Below are the code and all the weights of a small trained network. Each question names an input and a class and asks about switching units off, where a switched-off unit gives its printed mean instead of its output.

import numpy as np


def w(rows, s, z=0):
    codes = np.array(rows[::2]) - 128.0
    scale = np.full(codes.shape[1], s)
    scale[-1] = z or s
    return codes * scale


def norm(h):
    return h / np.sqrt((h * h).mean(-1, keepdims=True) + 1e-5)


def f(y):
    return y / 2 * (1 + np.tanh(0.7978845608 * (y + 0.044715 * y**3)))


def log_softmax(a):
    a = a - a.max(-1, keepdims=True)
    return a - np.log(np.exp(a).sum(-1, keepdims=True))


def net(x, mask):
    res = np.array(x, float).reshape(1, 3) / 4 @ E
    u = 0
    for l in range(2):
        y = f(norm(res) @ A[l][:, :-1].T + A[l][:, -1])
        res = res + np.where(mask[u : u + 6], y, B[l][:, -1]) @ B[l][:, :-1]
        u += 6
    return log_softmax(norm(res)[-1] @ U[:, :-1].T + U[:, -1])


A, B = {}, {}
E = w([
[123,185,159,104,146,166,170,173,158,218,151],'x0',
[67,194,156,90,8,24,180,154,82,75,107],'x1',
[126,208,74,120,153,194,46,96,59,129,70],'x2',
],0.011)
A[0] = w([
[27,203,164,189,109,41,130,85,188,161,96,193],'0.n1',
[189,66,127,89,117,108,159,131,196,123,122,16],'0.n2',
[149,103,125,159,214,158,123,175,122,133,162,254],'0.n3',
[71,27,63,155,119,91,110,107,121,107,26,88],'0.n4',
[157,88,168,130,76,129,102,85,164,45,67,23],'0.n5',
[80,166,3,107,110,169,91,88,11,165,137,69],'0.n6',
],0.006,0.0069)
B[0] = w([
[98,31,101,41,168,213,164,125,127,89,120,204],'0.n1',
[114,147,59,117,110,134,129,178,140,95,120,131],'0.n2',
[25,96,163,80,79,97,90,137,126,123,133,254],'0.n3',
[58,129,224,155,213,117,167,155,89,139,254,156],'0.n4',
[129,101,145,153,198,167,125,151,88,87,214,130],'0.n5',
[188,203,133,219,128,212,70,141,219,101,66,197],'0.n6',
],0.0086,0.0074)
A[1] = w([
[187,65,98,221,170,50,113,11,122,45,135,2],'1.n1',
[157,194,157,99,154,173,189,169,162,225,169,49],'1.n2',
[66,159,199,117,36,109,112,84,192,94,77,98],'1.n3',
[243,70,160,203,87,54,200,148,243,136,138,144],'1.n4',
[175,72,119,117,234,216,166,146,179,77,155,145],'1.n5',
[215,18,106,137,204,159,105,111,165,185,124,68],'1.n6',
],0.012,0.0067)
B[1] = w([
[165,137,250,140,194,80,174,58,93,122,185,189],'1.n1',
[151,92,210,184,173,68,134,42,80,23,192,220],'1.n2',
[123,64,103,113,144,114,130,157,161,171,168,240],'1.n3',
[187,219,65,156,154,193,45,95,87,160,42,252],'1.n4',
[74,184,171,156,88,116,109,161,200,161,156,254],'1.n5',
[134,74,34,29,67,99,233,170,75,85,89,235],'1.n6',
],0.016,0.0067)
U = w([
[125,107,227,129,201,102,143,58,65,80,190,148],'0',
[94,60,50,7,73,120,222,196,84,119,85,129],'1',
[195,229,63,141,181,207,41,90,75,155,19,143],'2',
[55,74,159,166,121,139,88,202,185,176,185,190],'3',
[187,88,87,255,81,85,189,149,179,182,142,4],'4',
[196,82,108,242,88,89,179,179,170,165,131,4],'5',
[184,95,74,250,69,94,185,135,174,182,167,4],'6',
[182,84,99,241,72,89,178,140,176,183,137,4],'7',
],0.027,0.028)

Each question gives the input, the list of numbers given to net, and the class t.
The units are the neurons (one row each of A and B). Each row of codes is followed by its name. A weight is (code - 128) times the scale printed after its matrix; where a second scale follows, it is the last column's (A, B and U).
mask holds one flag per neuron, layer by layer. A switched-off neuron (its flag False) gives its mean, the last column of its row in B, instead of its output. The means were averaged over made-up inputs and are rounded, as every weight is.
A unit's drop is (log p(t) with every unit on - log p(t) with that unit switched off) / (log p(t) with every unit on - log p(t) with every unit switched off).
unit that matters most: the unit with the biggest drop
top k neurons: the k neurons with the biggest drops, biggest first
top k neurons in layer l: the k neurons of layer l with the biggest drops, biggest first
drop when u is switched off: that unit's drop, to one decimal
input [-6,-3,4], class 0: unit that matters most : 1.n1
input [-4,-2,-5], class 2: top 2 neurons : [1.n4; 0.n1]
input [-3,-3,2], class 3: top 2 neurons in layer 1 : [1.n4; 1.n2]
input [7,7,-1], class 0: top 2 neurons : [1.n2; 0.n3]
input [0,-1,-3], class 3: top 3 neurons : [0.n3; 1.n3; 1.n6]
input [-1,5,5], class 1: top 2 neurons : [1.n4; 1.n3]
input [1,5,-7], class 2: top 2 neurons : [1.n4; 0.n3]
input [1,3,-3], class 3: top 4 neurons : [0.n1; 1.n6; 0.n3; 1.n5]
input [-3,3,2], class 3: top 2 neurons in layer 1 : [1.n4; 1.n2]
input [-6,-6,4], class 0: top 2 neurons : [1.n1; 0.n1]
input [5,-6,-2], class 1: top 3 neurons : [1.n6; 0.n4; 1.n1]
input [4,-7,7], class 1: top 2 neurons in layer 1 : [1.n6; 1.n4]
input [-3,-6,5], class 1: top 2 neurons : [1.n6; 1.n4]
input [-6,4,5], class 0: unit that matters most : 0.n3
input [1,0,3], class 3: top 3 neurons in layer 1 : [1.n4; 1.n3; 1.n6]
input [0,2,-4], class 2: top 2 neurons : [0.n3; 1.n4]
input [-4,-5,-3], class 1: top 2 neurons : [1.n6; 1.n2]
input [7,4,-7], class 0: top 2 neurons in layer 0 : [0.n1; 0.n6]
input [-6,0,6], class 0: top 2 neurons in layer 1 : [1.n1; 1.n4]
input [-2,0,0], class 3: unit that matters most : 0.n4
input [8,6,8], class 0: top 2 neurons in layer 1 : [1.n2; 1.n4]
input [2,-7,5], class 1: drop when 1.n6 is switched off : 0.6
